Each name stands for a flat space through zero: a line, a plane or more. A row that begins with a name and a colon came from that space; any other row is followed by the name of the space it lies nearest, among the names in its block.
fuznoro: [ -4   9   4   1  10   5  -5   0  20   9 -18   5  -6  15   5  11  -2   7
   6   8]
degmor: [  2  13   9  21  -7 -12   5 -23   8  21  -5  -5   0   9  25  18  -9   6
  -1 -11]
bulikvokis: [ 11 -25  36  12 -43 -13  13 -22  13  -7  23 -22  18  21  -4  19 -23 -12
 -28 -23]
degmor: [ 16  19  11  15  -5  -3   7 -21  28   4  -3 -13 -19  23  17  15  -9  17
   3  -3]
degmor: [-22   2 -12  -1  13   2  -3   8 -14  22 -10  10   2 -21  10 -14  13 -10
   2  -6]
bulikvokis: [  8  24   3   1  -6   7   4  27 -14   2  -8   7 -12 -14   4 -32   6 -10
   0 -14]
fuznoro: [-12   8 -16  -4  13  -6  -2  -6   6  -2  -8  19  -1  13  17   4   4  11
  15   7]
ledoksimo: [-10 -19  27   0 -25  -7  -5  23  10  -5   9   3  26  10 -23   9 -16 -15
 -42  -6]
bulikvokis: [ 12  20  -9 -10  26  15 -12  -3  -6   0   4 -16 -18   7   5  10  -6  19
  23  22]
degmor: [-13  -7  12 -13  13   3 -22   1  18  -1  17 -22  -6  11  18  36 -14  19
   6  23]
fuznoro: [ -2 -14  25 -21  -7 -15 -18  28  -9 -21  35 -11  12   3   7   1   8  13
  16  -9]
degmor: [ -3 -18   0   0 -19   3   9  -2  10 -20   0   4   3  -1  -7   1  -9 -16
 -17   0]
ledoksimo: [ -1  11 -45   4  27 -16  16 -44   6   2   0  21 -11  19   5   3  15  32
   7  20]
ledoksimo: [-31  -2  -3 -26  15  32 -10  18   1   2  18 -28 -16   0  14 -16  -6 -19
   6 -13]
ledoksimo: [ -2  24 -34   8  13  12   1 -12  -8   0 -22  22  -8   0   6  13 -24  -3
 -16  34]
fuznoro: [ 37  -1  21  18 -17   0  14 -19  10  11 -22  -7  -1   5 -21   5   0  -2
   0  -3]
degmor: [-21   6  -2 -17  19  -8 -25  25  -2   5  -2   9 -17 -29  48   9  18  22
  30  28]
ledoksimo: [  2 -40  11 -11   8  -2   0  -7   9   9  20 -23  11  -3 -47   1  21   7
 -13   4]
bulikvokis: [  8  21 -17  -7  13  18  -1  16 -17  -1 -14  10 -12 -11  -9 -20  -1  -7
   2  15]
bulikvokis: [ -6   7 -20  -7  23 -12 -10  24  -7  -2 -11  34   6 -10 -17  -9  23  20
   2  24]
bulikvokis: [  4  21 -41  50   3 -23  36 -77 -12  26 -28  20   8   7  32  -4  10  -2
  30 -49]
bulikvokis: [  4  17  -1  -6 -13   7  10  11 -11  -3   6   8  -4  10  -7 -19 -15 -12
 -30   2]
degmor: [-24  18  12   8   2  -4  -7   8  14  18  -3   1   6  22  29   6  -8  -1
   4 -29]
ledoksimo: [ -5  25 -32  -1  18   7  11  -1 -15  17 -43  38 -15 -16  19 -33  23  -8
  28   3]
fuznoro: [ 29  25 -13  10  -4  28  22 -20 -18  23 -36   6 -15  -3 -17 -18 -16 -26
 -17  14]
fuznoro: [ 30   3  18   6 -10 -13  16 -20   9  15 -17   1 -14   4   8 -13  26  13
  28 -10]
ledoksimo: [-27  39 -25 -17  31  25   3   3 -28  38  -1   3  -7  18  12 -34  -7 -16
  -5 -11]
degmor: [ 23  -1  41  43 -72 -15  31  -6  13 -10 -10   9  33  29 -22  -4 -34 -39
 -52 -60]
fuznoro: [ 12   9  -5   2  -3   3   8 -15 -10  12  -6  -3 -18 -16  18  -3   0   0
   2  15]
ledoksimo: [ -1  28  12  -7  -7  13  -2  18  15 -11  11  -6  -8  39   1   0 -30  -1
 -23  -3]
fuznoro: [ -9 -20   8 -15 -18   1  -2   4 -11   4   9   4   7 -13   1  14 -20 -15
 -43  38]
bulikvokis: [ -9 -28  16 -31  18   1 -30  13   5   1  20 -19  -3 -11   3  34   2  23
   6  53]
bulikvokis: [  4  17 -15   5  23 -11  -7  18  -7  -8 -11  22   7   0 -11 -15  26  20
  33 -13]
degmor: [-28  33 -19  -5   9 -10  -4  21 -35   4  26  16  13  11  23 -25  -6  -1
  -8 -27]
ledoksimo: [ 18   6   3   5   1   6  -3  -7   4  -9  -2 -14 -13  -3   5  10  -4   8
  17   6]
bulikvokis: [-29  17 -11 -10 -11  -9  13  29 -15  -5   6  35  10  10  11 -48   8 -19
 -19 -35]
bulikvokis: [ 10   2  12  -4 -14   6   5 -12   6  -4  18 -18  -4  23  -4  13 -27  -1
 -26  11]
fuznoro: [ -8  51 -33   4  17   9  12  -1 -20  22 -15  18 -27  -6  34 -34   4  -3
   6  -7]
bulikvokis: [-12   1  -7  22  -1 -17   5 -14   8   7  -3   5   5  -7  19   5   9   4
   6 -24]
degmor: [ -1  23  -7  21 -25 -21  23 -18  18 -34  24  12  13  60   6  -5 -24   4
 -19 -51]
ledoksimo: [-12   3  -5  16   6   8  10 -22  19  11 -27   0   2  17  14  -6   7 -14
  35 -46]
ledoksimo: [  9  20   2   3  -6 -10   1   9  10 -22  26  -3  -3  28  -9   2 -13  19
 -21  -5]
fuznoro: [  7 -35  37   7 -15  19 -12   5  22   9 -10 -32  13 -10 -36  35 -21 -21
 -26  12]
degmor: [ 36  -4  30  33 -43 -18  17  -7 -12  10 -29  15  24 -11 -15  -4   0 -21
  -8 -26]
ledoksimo: [ 11 -42  20 -16  -5 -12 -11 -16  -2   1  32 -28   5 -14  -9  35   0  17
 -12  42]
fuznoro: [-19 -32 -32  -5  10 -23  17 -22  16 -25  16  18   9   8 -15 -17  36  14
  10 -18]
fuznoro: [  2 -11  29  -5  -7  -9   1  13  39   2  16 -19 -14   9  -9  -4  19  19
 -10  -9]
ledoksimo: [ 23  -1  17  19  -9 -35   7  -9   1  -4  33 -13  20  20 -29   0  14  29
  -8 -33]
degmor: [-12  -8  24  -8 -14   2 -16  41 -19  10  15  -7  14 -25  -8  -2 -10 -17
 -36   4]
degmor: [-16  -6   5 -12   0   0 -10  32   8  -7 -25  25  -6 -22  23 -13  22  -6
  28   2]
fuznoro: [ -9  10 -28  -9  11 -12  -4   3 -16 -31  20  20  10  16   4  -2  -4  14
   7   4]
bulikvokis: [ 16  37 -17  31   8  -6  21 -33   7   9 -16   4 -10  25  12 -13   6  11
  26 -41]
[ 10  13 -23  15   1  13  22 -23   1   7 -31  15  -7   4 -13 -16  -2 -17
  -4  -7] => bulikvokis
[  1 -18 -14  23  -1 -10   6 -34   8   1 -13   2   6 -16   5  23   4   1
   9   1] => fuznoro
[-19  28  -5 -11   7  -4  -9   9 -34   9  54 -20   5  17  19  -3 -26   6
 -29  -9] => ledoksimo
[  1 -32  17  14 -14 -20   4 -21   8  13  -8   2  26  -1 -10  18  10  -3
   2 -12] => ledoksimo
[  6   7  12  -8 -11  17 -12  28 -23  -8  34 -32 -10 -23  -6   0 -27 -11
 -35  12] => fuznoro
[ 29  31  21  38 -36  -6  26 -29  -7  28 -32   6   5  18  20  -5 -21 -22
  -5 -39] => degmor
[ 12  19   3  37 -15  16  27 -39  29   8 -18 -27 -20  18  17  -5 -13 -19
  14 -59] => bulikvokis
[ 26  -1  26  23 -33 -18  11  19  -1   2 -35  27  11 -23 -10 -20  22 -12
   5 -24] => degmor
[ 57  14  21   7 -31   5  22   1 -23   7 -22   8  -4  -5 -34 -27  -2 -15
 -18   9] => bulikvokis
[ 24 -34  23  -1 -15 -27   9  -5  20 -29  32 -18   7  10 -30  -9  34  25
  18 -29] => fuznoro
[ 10 -33  -3  18   0  -8   7 -48  27  12 -29  -3  -8 -23  10  36  14   9
  19  26] => degmor
[-17  37 -42  15  14 -14  10  16 -22  -6 -12  48  10   0   3 -39  16   0
   3 -31] => bulikvokis
[-27  -9  21 -11  -5  -2 -13  39  12   1  36 -23  -4 -13   3  -8   5   0
 -28 -15] => fuznoro
[ 14  38   4   0 -21 -20  23  -3 -36  12  13  19   3  22  22 -41   1  -2
  -7 -31] => bulikvokis
[  6  17 -27   6  12 -15  -9 -20 -50   1  21   4  13 -13  18  22 -18  15
   2  25] => bulikvokis
[  1   3  -1   7   7  -7  10  -6  19   5  -6   1  -8   8  -2 -17  25  10
  18 -26] => fuznoro
[  9  10 -26   4  13  15  -5   6 -16  -8 -11   6 -10 -27 -13   4  -9  -2
 -10  33] => ledoksimo
[-25  16 -11   9  -8   8  16  -6  16  -2   4   0  -7  23  18 -17 -14 -18
 -17 -38] => bulikvokis

Rows lie near named flat spaces through zero. A row that begins with a name and a colon came from that space; any other row is followed by the name of its block's space that it lies nearest.
sete-vobo: [  7 -23  -3  20  11  19 -11  -8   8  -8   1 -15  17   0 -15 -15  10   8
  -4  -9]
sete-vobo: [  7  -6  17  -1  11  23   9  14  14  -6   4  -9  -3 -11 -14 -12   7   5
  -1 -12]
sete-vobo: [ -8  20   4   9 -22  -4  32  44  -1  14  -5   7 -26 -21   5  43  -9   6
  -8 -12]
bokik-fuv: [ -4  11   7 -15  -8  -2 -11 -38 -19  14 -14  26   5  14  -6 -17   1  -5
  12  21]
datop-kiku: [  9   2  12   0 -13   3  25  13  -7  19   9  10   1  -1 -16  34 -24  25
   8   6]
bokik-fuv: [-12  46  12  18 -11  -8 -26  14  -2   9  -4  35 -16 -10 -18  24  10 -36
 -19  10]
sete-vobo: [ 17 -22 -13  -3  19  15 -28 -55   0 -24   3 -16  31  21 -13 -43  27 -11
  13  20]
bokik-fuv: [ 38 -30 -51  -5  -5   6  -6 -35  -9  15  -6 -13 -21   7 -10 -35   4  13
   8  25]
niva-tofet: [ -8  23 -24  38 -28   3 -45  36  14   9   8   9 -17 -32 -36  12 -21 -16
 -24   5]
datop-kiku: [ -3   2   9 -15   0 -11   8  -6  -1   0  -5   8  -2   7  17   3  -2  -5
   5   0]
datop-kiku: [  9  -5  23 -16  16  10   8  -8  12  -8 -10   5 -13   0  12 -17  24 -18
   0 -13]
pudi-deve: [-13  23  17  -5   3   7  22   8 -21  10   3   4   7   1 -11   8   2  18
   7   5]
bokik-fuv: [ 34  -8 -32  36 -14   8  17  13   2  21 -18  -1 -37  -7 -24  25  23   6
 -17   9]
niva-tofet: [-22  20  32 -31   1 -16  41  21 -11  15 -16  18 -24  -2  39  10  -5   5
   3 -21]
niva-tofet: [ -9 -32 -12 -20  -9 -26  17  -2   3   2  -5 -14  11  15  34  -5 -40  31
  16  -7]
pudi-deve: [-55  28  41 -59  28 -13  57  45 -25 -11  22 -20   0 -15  73  -3 -17  21
  12 -48]
bokik-fuv: [-31  13  16  23  10 -24   4  54  23  -9  -6  -8  12  11  -4  13 -12  14
 -15 -13]
datop-kiku: [  7  24  14 -16   9  -7 -18 -15   5 -11   4  19  -7   8  -2  -3  20 -39
   0  18]
fogaz-pof: [ 2 -8 10  1  1  0  3  0 11 -6 -3 -1 10  8 -5  0 -2  3  4  1]
niva-tofet: [ 21  -8  -9   0   1   6 -18 -46  -8  -2   2   8  15  18 -18  -7  14 -10
  10  28]
sete-vobo: [ 13 -14  -5 -17  11  -5 -10 -18   8 -16  13  -7   4   6  18  -8   2 -16
   5   1]
datop-kiku: [-10 -22 -14   7   3 -11 -43  -9  27 -30   4 -15  19   1  18 -22  -7 -24
  -5 -10]
niva-tofet: [  4 -27  27 -37  10  16  13 -26   9   8 -23   3  -1  12   3 -63  -6  19
  21  -6]
niva-tofet: [ -7  21  20  22  -4  -7  -8  46  24   9  -8  19 -21 -10 -19  19  -6 -10
 -23  -9]
sete-vobo: [ -3  19  -5 -14   2  -7  10  -8 -20  -1   2   5 -14  -4  25  11  19 -18
  -1   1]
datop-kiku: [-21  18 -54  37 -36   3 -48  11 -10   0   8  -7  -8 -40  -6   6 -10 -20
 -19   0]
pudi-deve: [ -7  32   7  -2  -3   8   9  39  11   4  -5   0 -23 -11 -31 -18   3   4
  -2  12]
bokik-fuv: [ 14 -23 -34  22   6   0  -6  23  20  -7   2 -29 -14  -8  -3 -10   3   7
 -15  -9]
fogaz-pof: [ 18 -23  23  -7  11   8  10 -35 -17  30 -11  25  -1  13   3  -2   0  16
   2 -10]
fogaz-pof: [ 26 -24  17  -9  19  20  16 -19 -12  13  13   4  -6  -5  10   8   8   7
  -1 -21]
pudi-deve: [ -4   9  -2 -14   6 -17   2  -7 -18  10   5   9  -5   7  19   5  -6   1
   0   2]
niva-tofet: [-15  46  -6   1 -25  -4 -11   6 -25  13   8  26 -17 -23   0  30  -2 -25
  -6  11]
bokik-fuv: [ 16 -32  47 -42   5  16  29 -21  -5  14  16  17   4  -7  29  11 -31  15
  19 -30]
sete-vobo: [  3   5   7 -29   1 -12 -22 -28   5  -4   2  15   9  20  -7 -29 -13 -11
  17  29]
datop-kiku: [  9  -4   6  -4  -3  -5  28   6 -10  17   4   3   4  12 -10  21 -18  31
  10   9]
fogaz-pof: [-36  33   5   2 -11 -18   6  11 -34  16   0  20  -7 -16  36  36  -5  -8
 -11 -20]
datop-kiku: [-23   4   1  -2  16 -21 -28 -17   0 -20   0  -3  28  20  16 -19   4 -14
   0   3]
pudi-deve: [-16  28 -15  14   4 -26 -29  33   1   1  24   1   0  -2 -10  14 -23  -4
 -17   8]
bokik-fuv: [-17  20  23  26  -6  -5 -16  -3   0   0 -16  29   7   0   1  30  18 -28
 -16  -9]
niva-tofet: [ -4   7  -9  29  17  28  -3  28  -1  -4   4 -21 -14 -28 -13 -11  31  -1
 -24 -24]
pudi-deve: [ 16 -33 -14 -27 -22   3   0 -32   4   5 -10   3 -15  -8  28 -17 -17  -6
  15  -5]
sete-vobo: [  5   1   3 -10  -9  -5   2   7  14  -4   1   2  -3   2  -5   1 -12  -2
   7  10]
bokik-fuv: [  1  -3   3  16  -8  16  18 -20 -12  -7 -14  -1  12  -1   5  25  32  -7
   3  -4]
fogaz-pof: [-16  13 -15  -4   4 -17  -5  16   5 -18   3 -14  -4  -2  20  -5   6 -14
  -5  -2]
pudi-deve: [-17 -13 -28  20  15 -33 -29  -6   2 -23   4 -16  15   9  46  11  10 -23
 -20 -20]
fogaz-pof: [-16  26   1  -4   5 -45  10   4  10 -18 -30   8  -4  36  23  11  29 -26
  -1  21]
fogaz-pof: [ 25 -27  -1   2   7  22 -17 -19  12   1   5  -4   3  -2 -21 -26  -1   3
   2   1]
pudi-deve: [-14   1   7   7  15  -4 -14  -7  -5  -7   7  -4  26  12  -3  -8   0   6
  -1  -2]
pudi-deve: [-24  36  30 -29  30  -8  29  23 -17   5   0   2  -9   9  11 -20  12  12
   3  -5]
fogaz-pof: [-27   9 -13   3  -1  -7 -15  17 -10   1  10  -8  -2 -19  19  -8 -15   1
 -10 -19]
sete-vobo: [  0  29  43  -4 -15  32  -9   9   5  17  -1  39 -18 -29 -32   4  -3 -20
  -4  -4]
niva-tofet: [-19  36  30   4 -11 -13   7  52  17  -3   8  17 -10 -15  -2  44 -16 -16
 -11  -8]
pudi-deve: [ 15  18 -48  47 -47   9 -10  41  27   0 -19  -6 -42 -30 -42  24  14 -22
 -19  23]
pudi-deve: [ -3 -11  -9   0   1  -1   3  -5   9 -13 -17 -11  -6  -1  21 -14  19 -12
  -2 -11]
datop-kiku: [-16  22   0   0 -13  -1  17   8 -25  17  -4   9  -6  -8   3  16  -4  11
   1   1]
sete-vobo: [-10  -4   0  27   0   3  -4  12 -12  16   0   5  -3 -16   9  23  -3   7
 -20 -29]
datop-kiku: [ -1 -35  -3   8   1 -18  -4 -37 -22  29 -18  19   8  17  33   8 -13  17
  -6 -21]
niva-tofet: [ -6 -26  28  -9  16  16  16   6  17 -12  -1 -18  25   6  -1 -23  -8  25
  11 -20]
fogaz-pof: [-19   9  -2  30   6 -11 -36  20  22 -19   0  -3  11  -2  -6   2   6 -23
 -21  -8]
sete-vobo: [-33  32 -32   5 -28 -55 -50 -32 -25  10 -16  36   5  20  26  12 -15 -32
  -5  29]
bokik-fuv: [  9  -9   5   0  -5   0  11  -3  -1  22 -17  12 -12   8 -11  -7  -6  17
   2   3]
bokik-fuv: [-16  26  -9 -20   6  -1 -26  -1  -5 -31  36 -14  14 -13  12  -9  -1 -29
   6   8]
niva-tofet: [ -9   5   8  13   2  11  -3  12  -1   6  -4   2  -2 -10 -10  -5   3   5
  -9 -12]
fogaz-pof: [-32   6  13 -11   3 -20  12  18   0 -14   2  -7  13   0  40  13 -12   0
   1 -23]
fogaz-pof: [  7  13 -24  -4 -17  10 -11  11  22 -32  13 -22  -2 -14 -18  -7   7 -24
   9  25]
datop-kiku: [ -1  -2  14  15  -6  23  23  14 -13  20   1   2   2 -15 -18  19  -7  28
  -2 -15]
[ 33 -30 -23   9 -17  12 -19  -9  21   6  -5   5 -33 -24   5   0   0 -24
 -13 -12] => datop-kiku
[-16   7  -4   9  -5  11  38  28 -20  14  -2 -19   5  -6 -12   5  -8  47
   6  -5] => datop-kiku
[ 47 -33  -2  12  -7  24  17  11  20  16   9  -4 -16  -9 -34  18 -14  22
   0   1] => datop-kiku
[ 16  -7  12 -37 -11 -10  10 -10 -23  29  39  24  -3  -7  18  38 -59  17
  15  -1] => pudi-deve
[ 25 -20  -8 -16   0  -3 -42 -67  -5 -10  18  15  22  14   7  -4  -3 -31
  12  21] => sete-vobo
[  0   9  22 -38   7 -11 -31 -15  -3   7  29  27  -3  -6  15  -8 -35 -20
   5  -1] => bokik-fuv
[  8   0   0   3 -18   2  42  23  -5  16  -3  -3  -7   0 -14  30 -15  32
   9   7] => sete-vobo
[  9  -1  29 -12  -9  -9 -14  -9  16  -4  13  27   8   2   5  31 -22 -24
   4   1] => datop-kiku
[ 11   0 -11 -21 -17 -22 -21 -22  15 -16   6  10   1  11  10   6 -14 -31
  13  27] => sete-vobo
[ -4 -36 -30  28  21 -10   1  -8 -17   2   2 -29  22  14  22   1   3  31
 -12 -21] => sete-vobo
[ -9  -9 -12  15   0   0  -7 -25 -10  -8 -15  -7  19  10   8  -6  19  -2
   0   0] => pudi-deve
[ -8   4  12   0  -1  18  10  10   1  -1  -7  -1 -11 -19   6  -6  13  -6
  -4 -20] => datop-kiku
[-25  12  -4   6 -17 -14 -10  11   6  -3 -12   2  11   5  -6  -6 -17   5
   4  10] => fogaz-pof
[ 16 -15   6  -6  31 -11  35   8  -1   6  -5 -12  -7  24  11   0  15  24
  -2  -6] => fogaz-pof
[ -7   5  56 -10  14  21  12   1   9   5 -14  19   7   4 -18 -18   8   5
   5 -12] => niva-tofet
[ 10  -9   0 -10   5   7  33  18   5  -6  10 -23   3   2  -5   4  -6  25
  12   2] => fogaz-pof
[ -1  14   0  -2  -6  -6  18   3 -13   9  -5   8  -8   3   2  18   6   3
   2   8] => fogaz-pof
[ 24 -49 -21  29  35   8   2 -27  -1  -5  -8 -31  22  27  -4 -20  30  26
  -7  -8] => niva-tofet
[ -3 -30   6  17  27  -7  27  -7 -15  13 -17 -11  15  24  20   2  14  36
  -7 -26] => niva-tofet
[  0  33  -8  22 -52  19 -28  19  -5  16  19  31 -25 -56 -21  55 -22 -34
 -15   0] => datop-kiku
[ -5 -19   8 -11   7  -9  20  -8  -4  -1  -4  -7  16  16  20   0 -10  21
  11  -8] => niva-tofet
[  0  -7  -9   5 -13   2 -20 -24 -10  20 -12  15   2   3 -13 -18 -13   8
   2   9] => niva-tofet
[ 38  21   2 -28   2   0  -4   0  26 -15   9  11 -35   1 -17  -3  22 -44
   5  34] => datop-kiku
[-11  -5  13   2  13   4 -11 -10   2  -8  -6   1  10   1  12 -15  12 -10
  -5 -16] => datop-kiku
[ -8  -5   8  -6  11  -7  18  15   1  -7   6 -12   6   2  19   7  -5  11
   1 -16] => fogaz-pof
[ -2  20  -5  -3   3   8 -13  -8   3 -25   0  -2 -14 -17  17  -2  42 -50
  -8  -3] => sete-vobo
[-10  12  -4  29  -1 -12 -19  14   9   2 -12   6   4   9 -20   3   4  -3
 -14   7] => fogaz-pof
[ 19  -8 -20  18 -33   7 -33 -36  12 -15  -2  10  15   0 -20  20   4 -32
   7  29] => sete-vobo
